grid = [[4722, 4588, 4127, 5822, 5391, 5756, 4216, 6384, 5374, 5068], [5370, 5239, 5063, 5925, 5384, 6178, 6396, 5046, 6216, 6921], [3879, 5253, 3349, 5914, 4927, 5440, 5386, 5360, 4830, 5324], [5454, 5913, 5240, 6300, 4873, 5782, 7616, 4095, 6055, 7240], [8623, 3821, 8599, 6046, 6414, 7511, 5379, 6563, 9197, 8647], [6599, 2058, 6090, 4739, 7292, 7612, 1152, 9266, 8017, 6037], [7975, 3931, 7926, 5986, 6158, 7172, 5323, 6422, 8701, 8253], [7133, 5282, 7098, 6154, 5338, 6103, 6863, 4937, 7210, 7552], [4503, 4787, 3904, 5837, 5288, 5642, 4448, 6161, 5128, 4984], [2140, 5993, 1628, 5968, 3948, 4389, 6184, 4279, 3493, 4704], [4592, 6233, 4354, 6495, 4378, 5377, 7981, 3620, 5482, 7030], [8645, 5214, 8711, 6607, 5652, 6823, 7535, 4873, 8501, 8850], [2669, 6169, 2242, 6201, 3934, 4593, 6894, 3911, 3974, 5417], [6667, 4639, 6603, 5961, 5418, 6208, 5868, 5599, 7371, 7393], [7157, 6593, 7161, 6978, 4642, 5816, 9300, 3160, 6907, 8373], [4108, 3836, 3408, 5120, 5803, 5775, 2537, 7471, 5051, 4121]]
grid[0][0] => 4722
grid[12][8] => 3974
grid[4] => [8623, 3821, 8599, 6046, 6414, 7511, 5379, 6563, 9197, 8647]
grid[11][9] => 8850
grid[11][6] => 7535
grid[:, 8] => [5374, 6216, 4830, 6055, 9197, 8017, 8701, 7210, 5128, 3493, 5482, 8501, 3974, 7371, 6907, 5051]
grid[15][6] => 2537
grid[8][6] => 4448
grid[8][0] => 4503
grid[13][1] => 4639
grid[:, 0] => [4722, 5370, 3879, 5454, 8623, 6599, 7975, 7133, 4503, 2140, 4592, 8645, 2669, 6667, 7157, 4108]
grid[12] => [2669, 6169, 2242, 6201, 3934, 4593, 6894, 3911, 3974, 5417]
grid[13][8] => 7371
grid[6][4] => 6158
grid[13][9] => 7393
grid[9][5] => 4389
grid[1] => [5370, 5239, 5063, 5925, 5384, 6178, 6396, 5046, 6216, 6921]
grid[12][4] => 3934
grid[1][4] => 5384
grid[10][2] => 4354
grid[:, 3] => [5822, 5925, 5914, 6300, 6046, 4739, 5986, 6154, 5837, 5968, 6495, 6607, 6201, 5961, 6978, 5120]
grid[4][1] => 3821
grid[7][7] => 4937
grid[0][2] => 4127
grid[14][0] => 7157
grid[7][6] => 6863
grid[8][5] => 5642
grid[13][6] => 5868
grid[3][8] => 6055
grid[9][2] => 1628
grid[9][1] => 5993
grid[:, 2] => [4127, 5063, 3349, 5240, 8599, 6090, 7926, 7098, 3904, 1628, 4354, 8711, 2242, 6603, 7161, 3408]
grid[7][5] => 6103
grid[13][7] => 5599
grid[5][0] => 6599
grid[8][3] => 5837

a =
[  33.3  193.1   52.3    8.4  181.2   53.6  202.0   15.1  179.6   73.4
   34.4  163.9 -183.0]
a[0]: 33.3
a[6]: 202.0
a[9]: 73.4
a[4]: 181.2
a[8]: 179.6
a[12]: -183.0
a[11]: 163.9

X = [-12 -26   5  -2]
X[0] -> -12
X[1] -> -26
X[2] -> 5

m =
[[8 8 7 7 7 3 6 2 3 3 7 7 2 4 8 7]
 [4 7 7 7 7 4 5 2 4 1 2 8 1 6 8 8]]
Rows and columns are counted from 0.
(0, 0) -> 8
(0, 2) -> 7
(0, 8) -> 3
(0, 3) -> 7
(0, 9) -> 3
(1, 9) -> 1
(1, 15) -> 8
(0, 1) -> 8
(0, 6) -> 6
(1, 13) -> 6

x = [[7.21, -2.35, 14.62, -24.58, -12.64, 7.68, 6.00, -3.38], [-0.39, 2.27, 3.99, -17.50, -5.23, -6.65, -1.03, -0.96], [-1.62, 0.88, 4.24, -15.73, -5.49, -0.47, -1.51, -0.99], [0.74, 3.35, 6.53, -7.22, -5.90, 3.35, 7.66, -1.43]]
Rows and columns are counted from 0.
(0, 0) -> 7.21
(3, 6) -> 7.66
(2, 1) -> 0.88
(1, 2) -> 3.99
(3, 0) -> 0.74
(1, 4) -> -5.23
(2, 2) -> 4.24
(1, 5) -> -6.65
(1, 1) -> 2.27
(1, 6) -> -1.03
(2, 7) -> -0.99
(2, 3) -> -15.73
(2, 5) -> -0.47
(2, 6) -> -1.51
(1, 3) -> -17.50
(3, 3) -> -7.22
(0, 1) -> -2.35
(0, 5) -> 7.68
(3, 4) -> -5.90
